Below are the code and all the weights of a small trained network. Each question names an input and a target symbol and asks about switching units off, where a switched-off unit gives its printed mean instead of its output.

import numpy as np


def w(rows, s, z=0):
    codes = np.array(rows[::2]) - 128.0
    scale = np.full(codes.shape[1], s)
    scale[-1] = z or s
    return codes * scale


def norm(h):
    return h / np.sqrt((h * h).mean(-1, keepdims=True) + 1e-5)


def f(y):
    return y / 2 * (1 + np.tanh(0.7978845608 * (y + 0.044715 * y**3)))


def softmax(a):
    e = np.exp(a - a.max(-1, keepdims=True))
    return e / e.sum(-1, keepdims=True)


def log_softmax(a):
    a = a - a.max(-1, keepdims=True)
    return a - np.log(np.exp(a).sum(-1, keepdims=True))


def net(x, mask):
    ids = ['Ψδζηθσ'.index(c) for c in x.split()]
    T = len(ids)
    res = E[ids] + P[:T]
    u = 0
    for l in range(2):
        r = norm(res)
        for j in range(2):
            rows = slice(4 * j, 4 * j + 4)
            q, k, v = (r @ M[l][rows].T for M in (Q, K, V))
            z = softmax(np.where(np.tri(T) > 0, q @ k.T / 4**0.5, -1e9)) @ v
            o = O[l][rows]
            res = res + np.where(mask[u + j], z, o[:, -1]) @ o[:, :-1]
        u += 2
        y = f(norm(res) @ A[l][:, :-1].T + A[l][:, -1])
        res = res + np.where(mask[u : u + 4], y, B[l][:, -1]) @ B[l][:, :-1]
        u += 4
    return log_softmax(norm(res)[-1] @ U[:, :-1].T + U[:, -1])


Q, K, V, O, A, B = {}, {}, {}, {}, {}, {}
E = w([
[112,151,187,114,106,179,72,172,17,127,143],'Ψ',
[87,121,95,115,138,43,163,161,161,67,177],'δ',
[107,141,173,106,98,42,182,154,161,126,163],'ζ',
[82,155,141,182,127,121,141,142,207,141,177],'η',
[99,115,130,148,158,79,206,174,142,141,98],'θ',
[255,121,169,194,86,178,41,71,155,137,97],'σ',
],0.0095)
P = w([
[68,121,140,106,197,103,109,55,132,106,82],'0',
[108,93,116,207,105,95,130,92,126,138,254],'1',
[133,181,179,76,167,121,74,189,191,129,181],'2',
[123,141,153,185,91,136,124,154,152,129,167],'3',
[136,157,149,122,88,181,134,180,136,150,127],'4',
[153,136,152,154,66,171,120,186,91,177,99],'5',
[185,128,158,163,72,187,141,194,64,183,108],'6',
[172,150,208,138,82,183,126,191,72,141,78],'7',
[163,191,223,113,98,183,145,194,38,121,71],'8',
],0.0067)
Q[0] = w([
[159,180,206,134,131,113,111,149,158,113,154],'L0H1',
[167,151,222,206,54,130,117,255,113,143,174],'L0H1',
[151,95,99,145,103,127,124,141,139,116,112],'L0H1',
[83,131,120,103,142,127,121,112,77,123,159],'L0H1',
[135,137,187,150,94,109,131,198,112,126,178],'L0H2',
[103,118,100,121,161,127,134,97,120,131,136],'L0H2',
[106,135,136,144,128,132,154,158,113,111,151],'L0H2',
[139,126,114,138,134,132,127,132,130,113,127],'L0H2',
],0.059)
K[0] = w([
[81,124,158,132,169,153,121,75,118,156,48],'L0H1',
[3,130,143,44,182,145,59,35,99,57,37],'L0H1',
[122,123,138,91,113,117,131,142,105,134,120],'L0H1',
[154,161,160,139,133,163,90,188,145,145,144],'L0H1',
[209,132,143,145,71,163,94,102,110,130,124],'L0H2',
[92,155,151,132,119,121,130,132,158,94,160],'L0H2',
[133,144,137,113,110,152,103,128,133,131,179],'L0H2',
[123,122,119,135,143,138,116,134,124,120,135],'L0H2',
],0.051)
V[0] = w([
[181,113,158,80,116,93,181,155,51,158,74],'L0H1',
[113,115,28,155,206,165,106,151,112,96,93],'L0H1',
[207,127,109,101,117,139,50,99,109,72,136],'L0H1',
[105,150,190,205,126,190,143,121,164,221,122],'L0H1',
[171,115,162,201,131,77,138,112,189,126,91],'L0H2',
[70,141,187,90,196,111,54,1,114,83,85],'L0H2',
[126,131,135,109,39,150,161,122,89,105,38],'L0H2',
[168,102,111,177,128,192,149,47,104,160,7],'L0H2',
],0.015)
O[0] = w([
[136,143,99,10,65,62,111,109,113,184,194,115],'L0H1',
[99,137,194,163,236,200,137,97,134,107,214,123],'L0H1',
[254,103,144,137,175,143,101,160,182,115,137,163],'L0H1',
[166,216,27,135,203,132,129,138,79,166,90,139],'L0H1',
[158,127,216,12,92,77,93,103,175,138,147,199],'L0H2',
[59,86,118,166,156,74,8,43,115,172,128,181],'L0H2',
[193,168,124,174,195,146,103,91,121,66,71,150],'L0H2',
[206,233,136,107,117,116,45,67,206,82,100,252],'L0H2',
],0.0086,0.014)
A[0] = w([
[130,172,169,86,148,199,114,215,68,133,64,87],'L0N1',
[113,101,65,190,125,73,192,86,182,93,153,111],'L0N2',
[133,177,120,58,183,109,109,129,136,107,168,4],'L0N3',
[162,130,101,133,165,90,201,199,253,131,113,115],'L0N4',
],0.025,0.0015)
B[0] = w([
[200,101,216,67,122,24,131,196,30,49,98,212],'L0N1',
[109,195,65,252,88,165,168,58,136,96,159,157],'L0N2',
[111,176,145,173,110,110,229,74,122,189,171,247],'L0N3',
[3,185,76,199,172,108,155,142,216,172,115,178],'L0N4',
],0.011,0.015)
Q[1] = w([
[178,105,153,140,210,156,144,165,164,123,104],'L1H1',
[184,160,166,53,70,151,102,30,187,142,210],'L1H1',
[136,118,119,88,69,148,152,161,111,92,161],'L1H1',
[141,175,133,143,103,76,124,132,118,79,94],'L1H1',
[87,114,99,172,152,121,132,150,97,140,168],'L1H2',
[97,137,145,93,102,120,169,154,143,131,120],'L1H2',
[93,20,139,163,121,144,152,162,3,128,141],'L1H2',
[141,170,174,79,64,72,88,95,127,126,121],'L1H2',
],0.027)
K[1] = w([
[139,92,115,92,147,194,142,236,154,178,98],'L1H1',
[198,146,128,205,229,149,97,204,8,26,23],'L1H1',
[97,173,167,110,214,126,99,168,100,116,64],'L1H1',
[63,47,116,117,154,79,134,183,120,159,129],'L1H1',
[219,161,87,177,84,106,212,140,200,80,203],'L1H2',
[110,153,132,107,150,130,79,125,150,176,86],'L1H2',
[129,158,32,178,95,171,253,214,61,141,223],'L1H2',
[26,39,88,121,166,105,89,70,75,166,110],'L1H2',
],0.02)
V[1] = w([
[125,132,154,115,126,229,137,143,35,170,105],'L1H1',
[134,141,146,82,96,174,118,81,78,200,201],'L1H1',
[185,89,145,91,160,126,95,212,113,44,66],'L1H1',
[140,139,138,120,131,52,117,130,171,163,237],'L1H1',
[74,142,122,5,177,96,52,174,165,71,10],'L1H2',
[98,188,190,95,84,30,193,66,181,169,211],'L1H2',
[157,137,234,118,80,63,164,95,120,134,132],'L1H2',
[118,115,76,200,138,236,93,153,107,122,108],'L1H2',
],0.011)
O[1] = w([
[99,114,174,127,159,54,106,82,151,76,134,101],'L1H1',
[166,181,152,181,156,65,186,117,133,75,97,124],'L1H1',
[45,14,139,144,81,108,154,126,105,182,160,11],'L1H1',
[188,175,104,187,146,189,147,190,112,112,61,148],'L1H1',
[89,137,69,253,84,193,195,96,79,200,176,43],'L1H2',
[118,138,16,222,252,133,68,189,193,21,80,107],'L1H2',
[94,139,44,137,168,177,109,125,134,32,179,75],'L1H2',
[172,148,174,134,68,102,124,119,121,186,177,206],'L1H2',
],0.0059,0.011)
A[1] = w([
[4,104,52,236,159,148,132,77,80,130,140,98],'L1N1',
[102,112,90,135,145,184,179,173,66,123,154,2],'L1N2',
[132,108,114,157,121,140,197,189,115,88,104,161],'L1N3',
[130,141,134,92,119,104,102,102,151,126,148,37],'L1N4',
],0.033,0.0018)
B[1] = w([
[54,251,104,178,156,97,217,141,169,77,132,249],'L1N1',
[148,126,107,142,135,143,83,90,201,153,111,172],'L1N2',
[164,205,116,164,136,156,127,99,113,100,129,202],'L1N3',
[122,97,84,153,150,164,146,160,114,153,123,238],'L1N4',
],0.02,0.017)
U = w([
[204,132,183,98,148,111,161,191,5,47,102,128],'Ψ',
[2,178,88,159,189,73,225,141,158,89,151,195],'δ',
[134,83,168,110,82,109,177,93,102,248,193,254],'ζ',
[69,39,231,107,162,203,86,155,211,63,156,57],'η',
[83,86,13,61,52,106,74,203,139,122,72,10],'θ',
[213,163,103,194,167,195,51,62,194,155,82,95],'σ',
],0.0034,0.00079)

Each question gives the input, a string of symbols that net reads in full, and the target symbol t.
The units are the heads (4 rows each of Q, K, V and O) and the neurons (one row each of A and B). Each row of codes is followed by its name. A weight is (code - 128) times the scale printed after its matrix; where a second scale follows, it is the last column's (O, A, B and U).
mask holds one flag per unit, layer by layer, with each layer's heads first. A switched-off unit (its flag False) gives its mean, the last column of its rows in O or B, instead of its output. The means were averaged over made-up inputs and are rounded, as every weight is.
A unit's drop is (log p(t) with every unit on - log p(t) with that unit switched off) / (log p(t) with every unit on - log p(t) with every unit switched off).
The circuit of an input: a set's keep is (log p(t) with only the set's units on - log p(t) with every unit switched off) / (log p(t) with every unit on - log p(t) with every unit switched off). Starting from all 12 units, units are removed one at a time, each time the one whose removal leaves the highest keep (on an exact tie, the one counted first), for as long as the keep stays at least 0.8.
circuit, biggest first: the units of the circuit, biggest drop first
top k neurons: the k neurons with the biggest drops, biggest first
top k neurons in layer l: the k neurons of layer l with the biggest drops, biggest first
which heads matter: for each layer, one digit per head in row order, 1 if its drop is at least 0.15 and else 0, layers parted by /
input Ψ ζ Ψ σ ζ, target ζ: circuit, biggest first	(L0H2 L0N3 L1N1 L1H2)
input Ψ Ψ σ Ψ δ θ, target ζ: circuit, biggest first	(L0H2 L1N1 L0N3 L1H2)
input Ψ Ψ δ Ψ θ δ σ θ, target ζ: top 2 neurons	(L0N3 L1N1)
input δ σ σ δ ζ σ ζ, target η: circuit, biggest first	(L0H1 L1N1)
input η Ψ θ Ψ Ψ ζ σ, target Ψ: top 2 neurons in layer 1	(L1N1 L1N2)
input δ θ θ σ ζ Ψ Ψ θ, target η: circuit, biggest first	(L0H1 L1N1 L1N3)
input Ψ Ψ σ θ Ψ, target ζ: which heads matter	01 / 00
input δ σ Ψ, target η: which heads matter	11 / 00
input θ Ψ δ θ θ δ Ψ δ, target Ψ: top 4 neurons	(L0N1 L0N4 L1N1 L0N3)
input η Ψ Ψ δ ζ η Ψ θ σ, target Ψ: circuit, biggest first	(L0H1 L0N1 L1N1)
input η Ψ θ σ Ψ ζ, target Ψ: which heads matter	11 / 00
input ζ σ ζ Ψ δ Ψ δ Ψ, target θ: top 3 neurons in layer 1	(L1N1 L1N3 L1N4)
input Ψ η Ψ η Ψ Ψ, target Ψ: circuit, biggest first	(L0H2 L0N1)
input η Ψ θ θ Ψ Ψ σ η, target Ψ: circuit, biggest first	(L0H1 L0N1 L1N1)
input δ Ψ Ψ η Ψ σ ζ η Ψ, target η: which heads matter	11 / 10
input δ Ψ η σ, target η: which heads matter	11 / 00
input Ψ ζ Ψ, target σ: which heads matter	01 / 01
input σ ζ ζ Ψ Ψ Ψ Ψ Ψ, target σ: which heads matter	01 / 00
input η σ Ψ η, target Ψ: top 3 neurons in layer 0	(L0N1 L0N3 L0N2)
input Ψ σ δ Ψ η, target ζ: which heads matter	01 / 01
input ζ Ψ Ψ σ θ σ Ψ θ σ, target θ: top 4 neurons	(L1N1 L1N3 L0N3 L1N4)
input η Ψ Ψ θ σ Ψ Ψ θ, target Ψ: top neuron	(L0N1)
input ζ Ψ σ Ψ σ θ, target θ: top neuron in layer 0	(L0N3)
input ζ ζ ζ Ψ Ψ Ψ η σ, target θ: which heads matter	11 / 10
input Ψ η η σ Ψ, target ζ: top 2 neurons	(L0N3 L1N1)
input Ψ Ψ Ψ Ψ, target Ψ: top neuron	(L1N1)
